(in the rows, 128 means zero)
[182 124 139 148 119 154 102 182 112 113 120 129 123 108 118 133 125 121
 143 152  89  54 131 169 142 108 121 166 173 132 170 137 133 114 114 143
 191 101 205 173 136 112 160 165 132  95 108 131 132  84 122] : k360
[137  88 147 134 139 109  99 141 122 131 130 106 117  99 103 139 147 107
 114 118 118  96  89 167 125 109 127 121 158 118 128 135 111 133  91 159
 132 121 183 103 135 110 159 140 135 105 140 124  87  64 152] : k874
[ 91 115 177 138 120 118 122 182 136 168 120 140 131 151 141  67 106 102
 109 159 135 137  62 136 150 140 158 122 142 158  80 119 122 130  76 147
  77 112 119 120  54 158 132 134 157 116 133 102 132  68 157] : k24
[162 114 184 194  87 122 132 156 113  88 151  90 117 156 139 100 135  91
 101  63 135 131  74 130 110 178 162 129 120 148 119 151 144 111  84 139
 135 114 161 108 145 151 132 141 101 128 116 136 104 118 162] : k604
[ 67 115 156 117  79 143 157 152 148 173 118 113 116 116 134 128 136 123
 178  97 141 107  65 130 133 155 161 102 130 141  82 126 141  60 124 134
 129 145  82 121 108 144 165 105 109  97 128 134 133  84 135] : k846
[146 136 119 125 109 120 154 113 107 116 155  68 140 157 142 161 163 137
  77 101 138 113  96 144 144  80 108 136 105 127 158 155 126 164 113 137
 116 119 171 134  99 149 148 160  93 129 100 126 115 136 155] : k604
[138 107 138 156 137 136  88 126 142  97 135 121 113 156 133 150 144 142
 117  97 121 117 147 121 110 138 123 128 148  97 112 137 100 104 147 141
 128 118 117 118  99 139 138 133 155 118 142 104 131 106 180] : k505
[151 122 140 128 141 128 125 124 140 105 124 105  92 147 140 145 154 111
 125 110  97  99  88 116 176 111 125 139 121 113 101 107 123 128 150 134
 179 133 101 130 106 120 140 107 124 116 134 106 137 130 153] : k505
[145 114 130 113  91  90  99 111 105 149 143 136 148 109 147 118 136 113
 126  67 106 114 164 137 154 152 145 148 129  77 114 149 107 133  94 167
 138 135 184 128 186 119 147 140  92 103 120 144  85  98 139] : k526
[129 135 122 153 121 107 117 134 142 120 132 102  98 170 167 149 121 148
 106  70 116 132 113 118 160 125 124 150 156 107  97 109 115  99 137 141
 119  98  58 114 115 135 113 108 132 117 154 108 130  85 181] : k397
[112 102 132 119 122 102 101 178  88 143 100 132 140 130  77 110 114  94
 143  92 105 107 133 141 133 143 135 153 166  93 172 156 109 120 116 141
 139 149 212 140 124 131 140 146 111 108  96 125 122  46 103] : k874
[133 111 152 142 129 109 130 142 118 108 136  75 107 172 148 140 128 129
 146  92 110 118 104 118 136 148 129 125 102 105 124 133 125 129 125 139
 115 109 152 121  99 135 130 135 129 113 123 103 124  71 161] : k24
[117 129 146 150  98 113 125 104 135 121 138 153 149 126 145 133 144 146
 136 100 146 131 190 146  92 108 126 147 174 121 133 124 102 139  99 120
 116 141 198 129 207 106 131 180 128  92 159 124 104  72 157] : k360
[ 85 112 108  69 132 143 201 133 115 202 150 164 130 110 161 124 155 132
 145  49 151 133 125  91 158 143 162 139 153 156  88 135 119  74 150 107
 113 124  67 104 108 131 120 148 132 181 140 150 127  94 113] : k846
[141 114 156 158 122 141  98  69 171 103 127 121 108 169 167 167 121 151
 123 161  85 143 150 123 174 137 125 128 122 115 110 131 110 130 123 146
 137 129  71 115 114 143 134  93  98 100 103 124 174 111 144] : k252
[145  96 142 120 151 112  73 151 134 120 132  94  85 142 113 156  85 163
 144 138 122  92 116 108 169  96 102 116 121  98 122  86 121 140 135 166
 141  87 119 132  96 119 118 110 131 122 117 114 124  86 144] : k24
[129  89 155 142 136 168 140 117 100 123 136 129 139 123 153  93 133 114
 164 127 121  93 126 172 123 154 145 143 120 131 132 173 135 113 131 115
 166 110 136 139 104 127 125 164  95 154 139 124 169  57 112] : k846
[150  62 162 160 114 130 115 159 143 108 129 105 107 114 106 109  84 114
 112 213 174 147 134 113 103 152 138 125 174 155 109 145 137 162  77 172
 171  98  64 107 103 105 115 109 101 145 180 136 102  58 125] : k846
[123 146 152 145 111 125 140 132 129 141 134 154 143 115 107 104 168  55
 119  88 135  59  79 138 121 174 148 137 111 130  81 183 145 110 113 120
 130 122  86 105 113 168 145 109  56 108 107 153 116 112 122] : k397
[ 82 141 134 100  92 139  69 175 146 117 111 115 110 126 107 119 135  99
 116 123 145 139  85 153 120 166 146 141 156 134 112  80 140  89 112 146
 106 144 141 123 106 130 135 156 172 129 175 117 121  79 131] : k846
[114 136 146 120 119 137 182 148  97 143 144 145 145 103 120  93 157  94
 141 141 113  86 139 145 148 129 135 154 143 128 131 178 135 120  56 151
 161  82 170 137  92 125 149 158 107  99 107 107 132  61 114] : k360
[151 140 122 155 156 148 127 117 124 139 138 139 126 148 108 154 159 138
 126 127 119 124 139 145  76 118 110 134 173 116 161 155 144 140 177 127
 109 140 122 136  98 152 137 158 162 143 143 130 123 125 141] : k604
[115 129 126 155 140 100 110  97 140 103 104  98 124 145 167 131 147 113
 102 149 106 100  96 135 150 126 121 104  83 101 119 121 100 133 131 138
  86 125 102 123 107 135 120 116 115 101 124 106 150 146 174] : k505
[102 111  97 109 121  91 128 114 107 160 148 137 156 134 152 135 106 130
 127  41 148 115 138 159 127 100 132 120  99 129 122 127 140 157 123 143
 113 163 125 135 157 115 130 176 128 107 155 109 134 108 148] : k252
[131 133 166 156 104 124 101 158 147 102 122 107 112 153 168 159 132 141
 106 104  93 114 104 136 154 136 139 160 142  97  92 127 138  97 117 128
 110 103  99 108 103 125 149 128 129  94 114 126 150 136 153] : k252
[137 104 142 137 148 150 101 131 132 121 133 113  87 159 134 131 130 146
 128 121  90 121 102  97 164 125 137 140 163 107 117 121 115 128 117 156
 149 112  91 127 100 128 129 122 124 100 122 105 148  78 174] : k360
[148 124 165 143 122 154 140 143 137 124 118 150 128 117 131 121 117  89
 129 110 123  77 112 161 140 136 142 126 177 155  57 131 104 102  75 130
 181 125  76  95 153 102 193 132 113 125 103 141  93 106 121] : k360
[138 106 153 135 134 129 126 129 138 125 139 118  87 157 146 121 108 143
 129 105 112 114 133 119 173 148 129 123 109  87 124 130 129 110 118 140
 130 112  99 141 120 133 116 119 145 130 136 101 139  91 136] : k252
[124 136 146 142 129 100 126 147  74 145 156 120 171 138 151  99 142  94
  98 103 108  73 103 141 119 149 112 159 118  82 136 161 146 161  88 146
 112 109 195 159  79 130 137 168 135 111 124  94 153 112 125] : k24
[151 138 166 150 119 138 126 146  95 142 147 133 125 135  88 104 112 121
 126  86 154 136 110 119 108  96 123 153 154 107 153 134 149 155 130 153
 104 125 174 140 159 128 116 152  95 144 116 142  97  82 135] : k252
[148 116 156 153 136 123 135 185 119 116 158  92 103 125 109 145 150 116
 136 143 128  89  92 128 124 101 129 148 153 140 167 152 135 178 136 142
 149  91 193 134  80 139 148 166 115 104 110 123 105  74 135] : k360
[143  95 142 127 124  78  59 158 124 119 139 127 128 112 109 152 142  92
  94 110  95  59 160 126 169 102 130 150 155 113 149 157 117 169  99 165
 143  90 246 144 108 133 126 145 117 107  94 144 157 112 154] : k874
[126 114 112 121 119 109 113 119 130 121 115 111 127 147 132 124 113 127
 156 126 111 122 148 129 122 119  96 128 103 100 121 100 130 144 137 133
 107 133 169 156 113 123 129 129 109  93 135  93 158 126 147] : k505
[121 103 126 130 143 139 121  97 124 132  92 130 133 140 143  99  97 157
 169  83 113 115 129 153 102 142 115 107 114 120 107 146 128 148 160 109
 128 145 124 145 109 119 140 107  97 138 145 126 158 160 127] : k505
[ 88 113 123 116 151 137 131 193 124 130 134  79 103 133 121 146 120 105
  58 127 169 133 108 144 146 112 131 112 148 140 194  96  99 149 103 119
  72  93  45 151 153 105 142 141 169 142 160 140 135 135 115] : k24
[144 142 156 142  89 126 127 187 133 126 144 127 138  99 139 150 151 111
 124 123 130  47 112 150 130 106 143 165 156 139 157 154 123 139  99 134
 112  99 219 146 110 131 164 157 107  89 109 132 124  87 120] : k397
[123  84 170 154 127 108  92 126 140 110 136 112 108 153 121 123 104 117
 122 129 101 102 127 111 164 147 121 121 117 123 106 130 113 155  84 156
 109 123 172 138 109 134 144 122 142 108 104 126 154 137 138] : k252
[110  96 109 135 114 120 155 130  97 139 127 133 170  92 147 128 149  90
 155 129 124  61 122 175 129 140 109 121 106 107 145 179 120 113 105 133
 168 152 156 138 134 106 160 163  92 120  94 121 127  97  81] : k360
[113 101 130 119  93 117 150 138 111 127 107 120 137 115 132 135 136 111
 162 128 113  83 112 157 148 127 136 118 111 131 133 159 108  96 121 136
 163 127 185 144 138 133 156 156 104 103  96 144 129  99 114] : k360
[175 129 141 161 133 108 109 121 157 110 138  98 101 146 146 157 115 141
  89 124  98 110 104 110 172  95 115 123 122 112 110 130 111 133 134 137
 108  90  70 107  96 143 142 112 124 104  97 128 115 140 182] : k526
[131 182 161 133  67 110 140 147 129 143 124 126 153 141 113 171 189  88
  71  94 133  82 109 151 127 102 116 155 132 120 169 164 154 127 101 120
  95 129 154 152 121 164 172 155 104  91 123 144 153 116 118] : k252
[158 112 132 163 131 118  97 168 119 110 167 122 136 129 121 142 189  84
 162 122 105  86  88 210 133 151 110 176 109 115 114 154 133 116  96 154
 129 129 212 134  91 153 140 198 127 107 120 120 133  74 122] : k252
[104 124 146 115 100 114 143 165  83 118 127 106 158 120 119 130 139 113
  82 113 127  89  95 158 158 138 108 150 101 116 156 155 153 132 122 147
 138 111 173 151  86 126 154 160 107 121  95 128 127 110  94] : k604
[126 106 144 146 144 126 108 143 135 119 118 103 101 129 159 152 188 156
 146 130  98  92 119 147 189 127 109 136 119  82 110 137  94 130 112 159
 138  96  96 145  94 125 151 109 108  99 117 111 149 107 143] : k360
[136 120  95 116 131  68  97 126 113 113 159 173 146 135  96 140 149 103
 122  89 115  46 165 140 131 120  97 135 124 121 167 144 127 185 114 146
 169 159 252 179 141 126 121 186 131 112 136 109 153 126  91] : k397
[111 125 130 115 131 123 108 132 141 118 114 103 101 157 151 135 138 133
 106 130 107 121 105 130 114 118 133 120 123 102 133 121 127 132 124 103
 126 102 125 139 119 125 132 133 132 106 146 117 153 113 158] : k24
[ 72  87 125 135  95 134 143 125 122 166  98 122 127 112 123 133 134 126
 177  99 123  88 107 135 125 151 149 118 161 125 130 150 107 105  92 122
 140 154 109 119 177 123 158 133 110  63 106 146 128 112 131] : k360
[129 125 110 115 144 135 125 119 137 126 126 130 115 131 137 142 135 154
 136 142  91 139 137 147 143 114 105 144 102  75 141 129 135 105 148 131
 133 128 103 150  84 127 126 127 138  87 132  82 149  93 131] : k604
[115 117  95 139 123 138 178  64 129 156 134 143 131 135 133  97 103 110
 200  65 134 165 162 134 115 173 105 123 103 121 100 118 109 153 123 110
  56 144  72  92 187 119 128 149  69 132 116 121 103 139 124] : k526
[115 167 119 173 128 114 145 141 128  99 136 136 140 143 137 147 143 140
 164  80 127  67 123 168 113 131 104 126 143 116 162 123 125 100 129 123
 119 153 178 135 166 113 106 182 139 113 128 107 145 104 132] : k360
[ 97 151 114  95 125  69  60 184 144 151 131 109 118  92 107 124 108 171
  90  59 171 115  84 142 157 117 123 127 140 143 109  93 112 168 112 172
 126 102 185 117  83 144 117  84 113 125 143 137  77 115 138] : k874
[136 152 101 133  79  95 133 126 128 121 113 137 148 134 129 128 132 113
 151  86 111  93 118 160  82 143 109 129 124 115 152 134 129 149  92 138
 118 158 248 153 186 110 134 174  88  73 129 114 136  73 153] : k526
[139 116 164 141 127 112 114 171 147 116 121 115 106 150 153 146 146 131
 146 127 105  92 112 115 141 135 136 134 128  94 100 115 108 105 122 137
 108 106 145 141  95 133 137 108 130  70 116 100 156  77 163] : k24
[135 122 145 130 151  93 108 121 129 130 148 124  98 160 110 128  99 148
  90  72 118 110 138 115 140 121 109 132 129 102 122 118 126 162 144 142
 137 102 144 138 113 143 116 133 145 113 156 106 116  95 167] : k604
[135 168 143 125  95 156 208 173 129 130 138 138 154 117 166 144 182 168
 124  98 141  86  91 146 136 134 141 144 206 162 126 134 131  61 100 119
 136 137 176 128 109 116 155 125 135 122 104 137 131 152 102] : k505
[137 138 110 134 137  96 132  95 114 142 143 137 137 127 123 135 134 144
 142 114 124  86 121 124 118 157  89 127 111  99 121 153 125 157 114 163
 144 130 180 136 109 140 109 137  95 142 108 133 102  90 119] : k604
[120 101 132 152 150 143 140 110 129 129 119  97 108 166 129 132 104 121
 134 163  89 106 129  93 151 134 105 110 110 113 135 121 126 125 144 129
 111 126  95 130 102 133 142 106 112 118  71 113 146 113 153] : k604
[128 117 164 134 115 127 108 141 136 141 128 130 111 135 129 118 105 138
 145 120 108 107 115 131 166 140 125 149 141  85  95 133 114 115 135 156
 140 110 122 123  71 145 146 122 122 109 125 102 108  92 134] : k505
[105 121 139  93  99  98 142 154 103 150 113 138 146 116 142 120 127 124
 108  92 137  39 130 115 149 129 148 113 107 123 163 143 142 122  93 132
 145 112 183 152 153 112 121 135  95 106 129 130 148  86 123] : k24
[170 140 129 158 121 104 123 170 120 104 154 119 130 136 125 144 167  89
 170  97 133  96 124 165 122 119 120 158  83 128 111 133 142 113 159 144
 138 129 189 111  93 152 144 173 130 144 149 103 102 116 128] : k252
[136 152 139 132 103 105  98 144 117 119 180 130 132  96 110 140 111 121
  97 115 124  80 130 119 121 102 112 159 120  96 159 135 121 158 101 154
 138  68 225 120 138 127 136 185  81  95 121 122  97 118 124] : k360
[146 138 106 120 131 122 151 135 104 115 129 113 123 154 122 134 189 143
 126 109 100  78 120 158 165 120 102 157 145 147 182 123 123 183  94 135
 124 115 226 147  98 133 139 187 115 117 136  88 155 134 124] : k874
[108 129 129 105 156 128  90 160 139 173 130 170  94  82  73 106  76  78
  97 173 114 117 146 137 185 112 125 147 171 134 121  99 130 122 120 174
 151  49  80 142 147 118 110 123 151 131 141 167  95  94 128] : k24
[111 149  96 119 118 116 169 143 127 137 135  91 138 137 154 160 143  89
 132  95 135  55  67 152 108 114 129  88  86 108 162 135 144  91 148 120
  99 148 118 132 121 129 142 147 111 103 129 102 145 119 141] : k24
[102 159 117 129  87 166 120 175 138 176 128 110 150 118 138 140 145 102
 159 154 140  86 139 160  97 118 124 145 162 105 142 130 143  99 124 125
 104 139 129 144  98 140 167 131 113 130 122 115 158 123 119] : k846
[143 117 160 154 118 134 126 135 146 103 112 115  97 129 126 128 127  90
 125 144 111 103 123 112 154 120 142 142 120 139 124 129 121 149 133 140
 140 106 115 148  97 138 144 113 137  97 132 114 150 132 157] : k604
[111 131 124 145 116 117 135 100 120 135 163 126 151 135 134 139 115 124
 143 112 123  88 102 146 119 120 113 142 121 120 143 179 112 165 120 137
 109 128 187 139 110 146 126 167  80 128 104 142 134  92 119] : k397
[120 147 120 118 117 164  80  30 135 139 121 168 106  98  79  83  74 121
 123  66 121 142 110 122 117 101 144 144 138 137 133 149 152 150 142 131
 166 136 109 134 143 148 117 147 123 119 143 156  74 127 161] : k604
[139 116 132 129 112 101 133 113 130 114 176 113 147 137 139 147 178 140
 117 120 162 109 129 128 119 104 112 124 132 159 147 103 129 151  80 136
  91 138 234 133 164 124 107 166 107 121 143 139 124 110 147] : k24
[120 117 119 147  77  88 123 156 122 143 143 120 150  98 165 149 118 104
 151 122 118  62 118 123 135 127 101 150 146  90 115 110 120 104 109 171
 157 129 214 155 129  99 146 131 106  90 115 109 132 103 128] : k505
[154 133 140 132 109 127 153 172 123 118 125  62 117 182 168 153 124 155
 143 115 127 114  90 110 145 123 128 131 101 114 114 115 127 113 134 137
  99 105 104 118  78 140 137 113  93 122 120  99 137 105 160] : k24
[116 145 154 150 146 118 121 144 108 157 141 201 149  91 108 114 168 115
 119 105 139  72 137 132 117 116 137 128 166 120 151 158 142 115 119 137
 179 137 101 142 155 118 126 151 141 138 158 141 125  90 103] : k360
[137  94 116 167 133 120  83 127 128 136 123 137 128 128 121 119 111  99
 183 145 121  92 123 115  91 165 140 120 160 142  77 140 140 103 102 149
 185 120  83  94  97 140 131 103 106 124 114 147 127 118 138] : k24
[135 132 150 152 137 147 125 179 143 158 110 121  90 126 152 140 142 166
 158  98 107 116  81 121 154 120 129 129 137 130 117  90 113  97 134 149
 116 117 112 146 105 129 152  94 147 104 108 106 130  77 163] : k604
[104  93 113 123 102 140 141 117 121 129 146 109 127 147 153 140 146 158
 184  76 136 117  87 115 138 157 142 110 121 130  95 116 117  87 137 143
 152 158 104 114 136 131 141 122  98 122 112 129 141  95 151] : k526
[146 132 149 145 109 120  68 139 154  60 124 105 118 152 141 130 123 117
 135 129 100  91 132 136 152 160 149 149 140 125  94 114 122 113  92 147
 138 123 156 125  82 135 133 123 135  98 143 102 156 108 166] : k874
[173 127 165 140  98 111 103 152 151 100 112 116 104 139 120 133 139  73
 131  93 100 101 123 118 151 144 123 159 116 117 110 114 129 120 117 122
 135 118 176 130 129 134 139 115  91 104 127 111 132  60 151] : k874
[156 163 104 142 105  99 143 160 138 147 151 130 153 123 165 139 138 129
  87  93 141  84 105 157 148 126  83 130 104 110 124 116 110 145 128 127
  84 111 167 121 156 130 129 140  55 139  74 134 111 155 126] : k526
[118 123 133 125  83  66 137 169 119 126 158 101 174 132 189 164 152 170
 116  54 150  86 125 159 142 122 100 144 110 121  96 118 124 105 113 129
 107 111 211 139 104 125 140 150  93 109 123 129 142 126 133] : k505
[150  95 149 150 143 127  90 150 145 117 123  91 102 144 133 124 140 152
 158 138 110 110 130 124 148 139 102 124 106 101  94 128 124 115 110 153
 125 116 122 133  62 131 137  99 114 127 132  97 133  72 154] : k846
[123 123 125 124 117 127 120 124 123 113 138 104 110 159 135 140 138 151
 122 126 100 114 114  95 147 145 106 142 122 112 117 123 132 141  95 140
 174 119 136 145  97 123 126 143 136 127 128 102 167 127 131] : k846
[132  80 143 149 128 137 110 121 141 130 143  84  93 154 153 123 142 132
 161 142  91 137 103 126 173 123 124 138 110 105  88 128 106  93 102 159
 134 121 135 111  78 139 127 137 151 132 143  83 135  68 182] : k846
[145 116 157 159 136 137  97  97 135 115 150 130 130 136  93 136 110 134
 130 149 118  97 140 145 102 118  93 138 141 123 160 132 135 162 118 111
  81 130 196 135 135 139 140 166 123 112 113 146 135 140 107] : k252
[137 154 165 165  87 100 157 126  91 156 133 138 145 112 144 113 165  87
 126  89 107  86  76 125 137 134 142 126 107 123 131 156 122 156  95 163
 146 123 165 114 136 136 178 161 135 116 111 106 100 124 132] : k526
[151 140  64 136 133 130 136 147 153 161 131 118 130 150 150 159 126 127
 177  94 140 135 152 127 128 172  89 152 142 123  74 121  98 126 139 141
  95 165  55 109 102 130 130 128 102 188 134 134  97 134 118] : k846
[167 133 136 143 123  92 113 179  96 156 151 136 137 123 108 121 115 134
 141 105 124  92 155 115 123 131 105 158 130 114 144 118 156 145 138 159
 141 113 234 147 146 131 119 131 106 135 124 136 109 118 110] : k252
[163 174 174 135  98 122 150 205 123 101 128  88 130 130 130 150 137  90
  98 105 118  81  89 149 127  84 131 159 140 125 111 136 151 113 106 127
 126  84 169 127 108 107 178 143 128 116 122 134 106 138 145] : k24
[ 90 151 145 131 125 139  99 128 123 115 115  98  98 135 127  68 107  73
 181  82 112 189  37 133 102 193 174 137 131 155  69  92 142 162 118 161
  84 124 174  75  71 141 130 133 122 129 120  97  92  59 169] : k874
[126 119 125 162 114  91 138  71 127 115 166 120 138 151 144 151 136 123
 127 136 116 104 137 140 141 124 106 134 163 132 101 145 116 140  90 151
 140 128 195  97 147 134 107 168 161 135  97 135  96 107 150] : k397
[148 121 146 139 152 141 148 162  94 116 144 110 132 135 112 103 132 150
 134 140 154  56 121 137 100 139 122 103 117 149 153 148 160 143  87 128
 149 102 165 147  91 130 137 145 126 149  99 120 116  85 122] : k604
[126  86 134 139 131 118 107 117 129  96 150 108 112 152 148 138 139 133
 105 120 106  97 113 114 190 140 124 126  97 107 111 160 115 134 111 149
 176 107  87 125  88 133 125 141 145 133 108 112 144  92 163] : k526
[148 123 124 123 113 117 104 129 146 130 129 131 111 140 150 164 144 130
 137 109 103 112 134 102 157 114 116 144 130  92  96 102 109  92 113 141
 161 122 110 133 128 122 136 108 129  95 117 106 143 108 147] : k24
[112 172 145 113 103 106 170 141 121 172 112 171 111 141  61  84  96  88
 185  32 114 108 157 100 135 154 143 141 146 129 105 115 149  74 150 136
 126 144 176 138 164 156 137 124 112 103 122 140  67  75 141] : k604
